Here is a tiny trained network, its code and every weight. The questions are about switching its units off for an input and a target symbol, where a switched-off unit gives its printed mean instead of its output.

import numpy as np


def w(rows, s, z=0):
    codes = np.array(rows[::2]) - 128.0
    scale = np.full(codes.shape[1], s)
    scale[-1] = z or s
    return codes * scale


def f(y):
    return np.maximum(y, 0)


def softmax(a):
    e = np.exp(a - a.max(-1, keepdims=True))
    return e / e.sum(-1, keepdims=True)


def log_softmax(a):
    a = a - a.max(-1, keepdims=True)
    return a - np.log(np.exp(a).sum(-1, keepdims=True))


def net(x, mask):
    ids = ['ΓΛΣΩβδζηθτ'.index(c) for c in x.split()]
    T = len(ids)
    res = E[ids] + P[:T]
    r = res
    for j in range(2):
        rows = slice(4 * j, 4 * j + 4)
        q, k, v = (r @ M[0][rows].T for M in (Q, K, V))
        z = softmax(np.where(np.tri(T) > 0, q @ k.T / 4**0.5, -1e9)) @ v
        o = O[0][rows]
        res = res + np.where(mask[j], z, o[:, -1]) @ o[:, :-1]
    y = f(res @ A[0][:, :-1].T + A[0][:, -1])
    res = res + np.where(mask[2:14], y, B[0][:, -1]) @ B[0][:, :-1]
    return log_softmax(res[-1] @ U[:, :-1].T + U[:, -1])


Q, K, V, O, A, B = {}, {}, {}, {}, {}, {}
E = w([
[93,84,136,130],'Γ',
[60,168,83,238],'Λ',
[123,64,254,73],'Σ',
[182,121,157,92],'Ω',
[138,78,108,115],'β',
[181,127,226,93],'δ',
[67,61,222,116],'ζ',
[177,120,116,117],'η',
[164,110,142,107],'θ',
[133,91,156,99],'τ',
],0.0086)
P = w([
[74,231,31,103],'0',
[100,7,205,105],'1',
[120,7,210,114],'2',
[139,12,210,117],'3',
[179,40,233,127],'4',
[174,30,234,129],'5',
[187,31,248,126],'6',
[195,33,228,139],'7',
[232,66,253,136],'8',
[227,57,230,143],'9',
[234,87,232,154],'10',
[238,98,241,153],'11',
],0.0056)
Q[0] = w([
[194,44,197,204],'H0',
[208,47,252,142],'H0',
[209,41,183,179],'H0',
[123,35,188,172],'H0',
[131,34,231,91],'H1',
[98,192,2,219],'H1',
[146,63,190,92],'H1',
[123,51,190,80],'H1',
],0.0079)
K[0] = w([
[66,212,76,204],'H0',
[50,183,1,144],'H0',
[73,140,85,153],'H0',
[113,178,65,141],'H0',
[114,219,105,120],'H1',
[174,34,191,170],'H1',
[132,132,40,178],'H1',
[106,209,102,96],'H1',
],0.0094)
V[0] = w([
[175,194,56,192],'H0',
[47,84,222,29],'H0',
[207,192,3,213],'H0',
[219,160,233,22],'H0',
[225,146,81,84],'H1',
[17,44,113,145],'H1',
[222,165,82,22],'H1',
[30,133,197,211],'H1',
],0.0073)
O[0] = w([
[223,120,40,169,70],'H0',
[43,86,227,90,252],'H0',
[239,90,14,183,25],'H0',
[139,212,112,20,180],'H0',
[212,127,74,27,129],'H1',
[15,37,174,194,108],'H1',
[216,103,78,33,210],'H1',
[67,143,220,255,104],'H1',
],0.0072,0.0019)
A[0] = w([
[193,64,189,160,174],'N0',
[107,82,94,55,150],'N1',
[236,91,67,125,166],'N2',
[118,142,135,179,234],'N3',
[214,32,129,20,194],'N4',
[114,138,114,108,1],'N5',
[31,188,126,163,144],'N6',
[195,172,18,113,166],'N7',
[127,143,120,103,30],'N8',
[155,167,191,64,104],'N9',
[152,175,151,3,142],'N10',
[103,142,80,122,1],'N11',
],0.0059)
B[0] = w([
[120,158,127,214,212],'N0',
[114,125,64,93,162],'N1',
[197,18,206,158,177],'N2',
[135,106,105,231,168],'N3',
[168,181,9,143,250],'N4',
[216,238,19,255,128],'N5',
[172,62,83,72,152],'N6',
[212,6,245,128,152],'N7',
[141,238,107,173,128],'N8',
[170,236,218,57,179],'N9',
[64,214,74,56,201],'N10',
[50,177,130,195,128],'N11',
],0.0062,0.011)
U = w([
[90,88,113,220,254],'Γ',
[203,161,213,234,103],'Λ',
[24,117,222,3,51],'Σ',
[178,101,44,63,115],'Ω',
[152,28,79,136,124],'β',
[64,253,9,25,169],'δ',
[45,69,246,141,62],'ζ',
[195,12,90,86,25],'η',
[167,51,103,82,64],'θ',
[112,76,108,85,145],'τ',
],0.0051,0.0058)

Each question gives the input, a string of symbols that net reads in full, and the target symbol t.
The units are the heads (4 rows each of Q, K, V and O) and the neurons (one row each of A and B). Each row of codes is followed by its name. A weight is (code - 128) times the scale printed after its matrix; where a second scale follows, it is the last column's (O, A, B and U).
mask holds one flag per unit, heads first, then neurons. A switched-off unit (its flag False) gives its mean, the last column of its rows in O or B, instead of its output. The means were averaged over made-up inputs and are rounded, as every weight is.
A unit's drop is (log p(t) with every unit on - log p(t) with that unit switched off) / (log p(t) with every unit on - log p(t) with every unit switched off).
The circuit of an input: a set's keep is (log p(t) with only the set's units on - log p(t) with every unit switched off) / (log p(t) with every unit on - log p(t) with every unit switched off). Starting from the 12 units with the biggest drops (on a tie, the unit counted first), units are removed one at a time, each time the one whose removal leaves the highest keep (on an exact tie, the one counted first), for as long as the keep stays at least 0.8.
circuit, biggest first: the units of the circuit, biggest drop first
unit that matters most: the unit with the biggest drop
top k neurons: the k neurons with the biggest drops, biggest first
heads that matter: for each layer, one digit per head in row order, 1 if its drop is at least 0.15 and else 0, layers parted by /
drop of u: that unit's drop, to one decimal
input Γ θ ζ τ, target Γ: unit that matters most -> H1
input ζ δ Σ δ Σ δ δ Γ, target ζ: circuit, biggest first -> [H1, H0]
input δ Σ Σ ζ Γ, target δ: circuit, biggest first -> [H0, H1, N2, N10]
input δ ζ ζ Γ ζ Ω Ω Σ Σ θ β Γ, target δ: circuit, biggest first -> [H0, N2]
input ζ τ δ Ω Σ Σ τ Γ τ, target ζ: circuit, biggest first -> [H1, H0]
input η τ δ δ Σ δ δ ζ η β ζ, target η: top 2 neurons -> [N2, N7]
input Γ ζ Λ θ δ ζ δ Γ δ β, target Γ: circuit, biggest first -> [H1, H0, N9]
input Σ Σ ζ ζ δ δ δ τ, target Σ: heads that matter -> 10
input η δ δ β τ β Σ, target η: circuit, biggest first -> [H0, H1, N2]
input δ ζ ζ Σ ζ τ, target δ: circuit, biggest first -> [H0, H1, N10, N2]
input η Ω Γ θ ζ Σ η, target η: drop of N11 -> 0.0
input η β δ Σ Ω β δ τ β τ δ, target η: drop of H0 -> 1.0
input δ Γ δ ζ β, target δ: drop of H1 -> 0.2
input δ β δ Ω τ Ω δ θ δ ζ η, target δ: top neuron -> [N10]
input Ω Σ ζ Σ θ ζ Γ τ δ, target Ω: top 2 neurons -> [N4, N10]
input δ δ δ Σ, target δ: top 2 neurons -> [N10, N4]
